Below is a small trained network, with its code and all its weights. Each question gives an input and a class and asks what happens when units are switched off, that is, made to give their printed mean instead of their output.

import numpy as np


def w(rows, s, z=0):
    codes = np.array(rows[::2]) - 128.0
    scale = np.full(codes.shape[1], s)
    scale[-1] = z or s
    return codes * scale


def norm(h):
    return h / np.sqrt((h * h).mean(-1, keepdims=True) + 1e-5)


def f(y):
    return y / 2 * (1 + np.tanh(0.7978845608 * (y + 0.044715 * y**3)))


def log_softmax(a):
    a = a - a.max(-1, keepdims=True)
    return a - np.log(np.exp(a).sum(-1, keepdims=True))


def net(x, mask):
    res = np.array(x, float).reshape(1, 8) / 4 @ E
    u = 0
    for l in range(4):
        y = f(norm(res) @ A[l][:, :-1].T + A[l][:, -1])
        res = res + np.where(mask[u : u + 8], y, B[l][:, -1]) @ B[l][:, :-1]
        u += 8
    return log_softmax(norm(res)[-1] @ U[:, :-1].T + U[:, -1])


A, B = {}, {}
E = w([
[129,126,131,125,126,126],'x0',
[22,201,162,115,80,219],'x1',
[131,128,127,126,128,132],'x2',
[134,183,74,3,189,100],'x3',
[127,127,126,126,123,122],'x4',
[127,126,129,128,127,127],'x5',
[126,129,127,129,129,129],'x6',
[48,5,154,88,159,142],'x7',
],0.0063)
A[0] = w([
[168,108,158,187,110,76,71],'L0N0',
[129,137,161,145,167,135,133],'L0N1',
[144,173,144,162,80,148,45],'L0N2',
[100,194,149,92,99,182,102],'L0N3',
[129,105,130,150,151,91,140],'L0N4',
[66,154,127,117,90,196,163],'L0N5',
[130,83,148,254,88,157,254],'L0N6',
[50,14,148,96,162,141,183],'L0N7',
],0.0095,0.0065)
B[0] = w([
[175,142,82,159,126,178,149],'L0N0',
[151,129,82,84,87,140,130],'L0N1',
[131,170,65,41,100,149,140],'L0N2',
[101,129,2,76,116,94,174],'L0N3',
[142,76,55,175,134,102,143],'L0N4',
[83,142,198,81,64,77,201],'L0N5',
[161,103,142,144,42,210,254],'L0N6',
[110,22,154,62,133,136,225],'L0N7',
],0.0073,0.0096)
A[1] = w([
[100,95,112,85,46,92,103],'L1N0',
[79,77,186,109,151,65,155],'L1N1',
[132,107,62,106,144,61,115],'L1N2',
[80,255,116,196,85,112,118],'L1N3',
[184,229,63,145,39,75,253],'L1N4',
[211,140,99,126,157,195,91],'L1N5',
[122,23,138,50,131,189,182],'L1N6',
[169,207,146,161,232,85,37],'L1N7',
],0.0093,0.0045)
B[1] = w([
[140,151,181,170,100,181,185],'L1N0',
[164,255,103,142,158,147,170],'L1N1',
[131,143,165,108,156,133,155],'L1N2',
[156,122,96,30,182,181,169],'L1N3',
[185,153,147,134,144,194,255],'L1N4',
[111,147,132,165,133,28,148],'L1N5',
[137,118,68,179,117,69,242],'L1N6',
[148,80,246,82,125,123,143],'L1N7',
],0.0084,0.0094)
A[2] = w([
[153,122,207,88,244,64,90],'L2N0',
[141,171,182,118,108,120,81],'L2N1',
[84,108,112,60,144,137,98],'L2N2',
[169,155,63,66,160,159,127],'L2N3',
[66,164,101,95,141,50,117],'L2N4',
[167,99,219,254,68,207,2],'L2N5',
[34,108,139,109,86,73,115],'L2N6',
[94,178,86,123,91,112,130],'L2N7',
],0.0097,0.0065)
B[2] = w([
[133,131,246,137,101,152,199],'L2N0',
[183,77,145,117,133,138,134],'L2N1',
[63,215,80,152,111,126,155],'L2N2',
[80,60,170,172,110,91,225],'L2N3',
[2,143,75,120,133,85,154],'L2N4',
[87,205,91,66,245,47,253],'L2N5',
[90,186,111,122,63,80,173],'L2N6',
[69,39,109,108,124,132,149],'L2N7',
],0.008,0.0053)
A[3] = w([
[76,167,131,48,177,124,184],'L3N0',
[92,119,76,88,113,131,200],'L3N1',
[187,160,76,152,190,142,36],'L3N2',
[129,104,105,100,254,35,48],'L3N3',
[200,131,98,100,162,195,4],'L3N4',
[119,144,83,56,170,115,170],'L3N5',
[79,216,130,79,146,171,197],'L3N6',
[48,113,180,115,93,154,94],'L3N7',
],0.011,0.0036)
B[3] = w([
[154,110,89,172,187,117,208],'L3N0',
[167,136,171,163,148,108,210],'L3N1',
[119,186,134,156,101,63,168],'L3N2',
[32,166,195,167,118,239,184],'L3N3',
[9,146,132,157,122,88,182],'L3N4',
[140,130,138,135,197,86,173],'L3N5',
[199,41,72,101,160,129,253],'L3N6',
[110,194,148,102,112,102,213],'L3N7',
],0.011,0.0062)
U = w([
[173,226,97,217,98,98,216],'0',
[214,154,236,111,165,140,159],'1',
[157,21,81,189,81,118,94],'2',
[43,113,195,177,187,149,157],'3',
[176,168,83,65,65,237,228],'4',
[201,128,58,51,222,128,130],'5',
[52,131,166,96,4,106,88],'6',
[42,128,43,74,155,45,8],'7',
],0.018,0.0013)

Each question gives the input, the list of numbers given to net, and the class t.
The units are the neurons (one row each of A and B). Each row of codes is followed by its name. A weight is (code - 128) times the scale printed after its matrix; where a second scale follows, it is the last column's (A, B and U).
mask holds one flag per neuron, layer by layer. A switched-off neuron (its flag False) gives its mean, the last column of its row in B, instead of its output. The means were averaged over made-up inputs and are rounded, as every weight is.
A unit's drop is (log p(t) with every unit on - log p(t) with that unit switched off) / (log p(t) with every unit on - log p(t) with every unit switched off).
The circuit of an input: a set's keep is (log p(t) with only the set's units on - log p(t) with every unit switched off) / (log p(t) with every unit on - log p(t) with every unit switched off). Starting from the 12 units with the biggest drops (on a tie, the unit counted first), units are removed one at a time, each time the one whose removal leaves the highest keep (on an exact tie, the one counted first), for as long as the keep stays at least 0.8.
circuit, biggest first: the units of the circuit, biggest drop first
unit that matters most: the unit with the biggest drop
k most important neurons: the k neurons with the biggest drops, biggest first
k most important neurons of layer l: the k neurons of layer l with the biggest drops, biggest first
input [-7,-8,-5,6,-7,-7,-3,7], class 3: circuit, biggest first	[L3N3]
input [0,6,2,0,-2,0,-1,5], class 6: 2 most important neurons	[L2N5 L1N0]
input [5,-4,-7,-8,2,1,4,0], class 0: circuit, biggest first	[L2N5 L3N6 L0N6]
input [-2,2,1,1,0,4,-3,2], class 7: 2 most important neurons	[L0N6 L1N1]
input [3,0,1,0,4,-6,0,8], class 2: 2 most important neurons	[L2N5 L1N6]
input [-1,0,-5,-6,1,5,-6,-1], class 0: circuit, biggest first	[L2N5 L0N6 L0N7]
input [7,-1,-8,5,7,1,-3,7], class 3: 2 most important neurons	[L3N3 L0N5]
input [7,-8,7,8,2,0,7,-1], class 1: 2 most important neurons	[L0N7 L2N0]
input [-1,0,0,2,-6,1,7,-1], class 1: 2 most important neurons of layer 0	[L0N7 L0N6]
input [4,4,1,2,-7,3,7,8], class 7: 2 most important neurons	[L0N6 L1N4]
input [-3,2,2,8,-1,-8,2,4], class 7: 2 most important neurons	[L1N4 L2N4]
input [-2,-4,2,3,-3,4,7,-6], class 1: 2 most important neurons	[L0N6 L1N7]
input [1,0,-7,8,2,-4,-5,-7], class 1: 4 most important neurons of layer 2	[L2N3 L2N0 L2N5 L2N4]
input [0,-2,-1,6,-1,-2,-5,8], class 3: unit that matters most	L3N3
input [8,1,-5,-2,-8,6,-8,2], class 6: 4 most important neurons	[L0N6 L1N4 L0N7 L3N6]
input [-5,5,4,0,7,-6,-4,-6], class 4: 2 most important neurons	[L2N5 L1N4]
input [-6,-7,-1,8,0,-2,-5,0], class 1: 4 most important neurons	[L0N7 L2N0 L1N7 L0N3]
input [2,-1,8,4,-1,1,-1,8], class 3: 3 most important neurons	[L0N6 L3N3 L1N6]
input [0,7,-5,1,-3,8,-2,3], class 7: 3 most important neurons	[L0N6 L0N3 L1N4]
input [8,1,2,-1,4,-1,-4,-2], class 4: circuit, biggest first	[L0N2]
input [8,-6,5,1,-5,0,-5,0], class 1: 3 most important neurons of layer 0	[L0N6 L0N7 L0N3]
input [6,1,-2,-6,-4,-1,-2,1], class 6: 2 most important neurons	[L0N6 L3N6]
input [-1,4,3,-4,-7,-8,3,0], class 4: 3 most important neurons of layer 0	[L0N6 L0N7 L0N5]
input [-3,2,7,0,5,3,0,4], class 6: 2 most important neurons of layer 1	[L1N4 L1N0]
input [-8,-1,4,1,-4,8,-5,-3], class 1: 2 most important neurons of layer 0	[L0N6 L0N7]
input [-5,4,-3,6,-2,-2,-7,-2], class 5: 2 most important neurons of layer 0	[L0N7 L0N6]
input [3,1,-2,-7,-3,0,-4,4], class 6: unit that matters most	L0N6
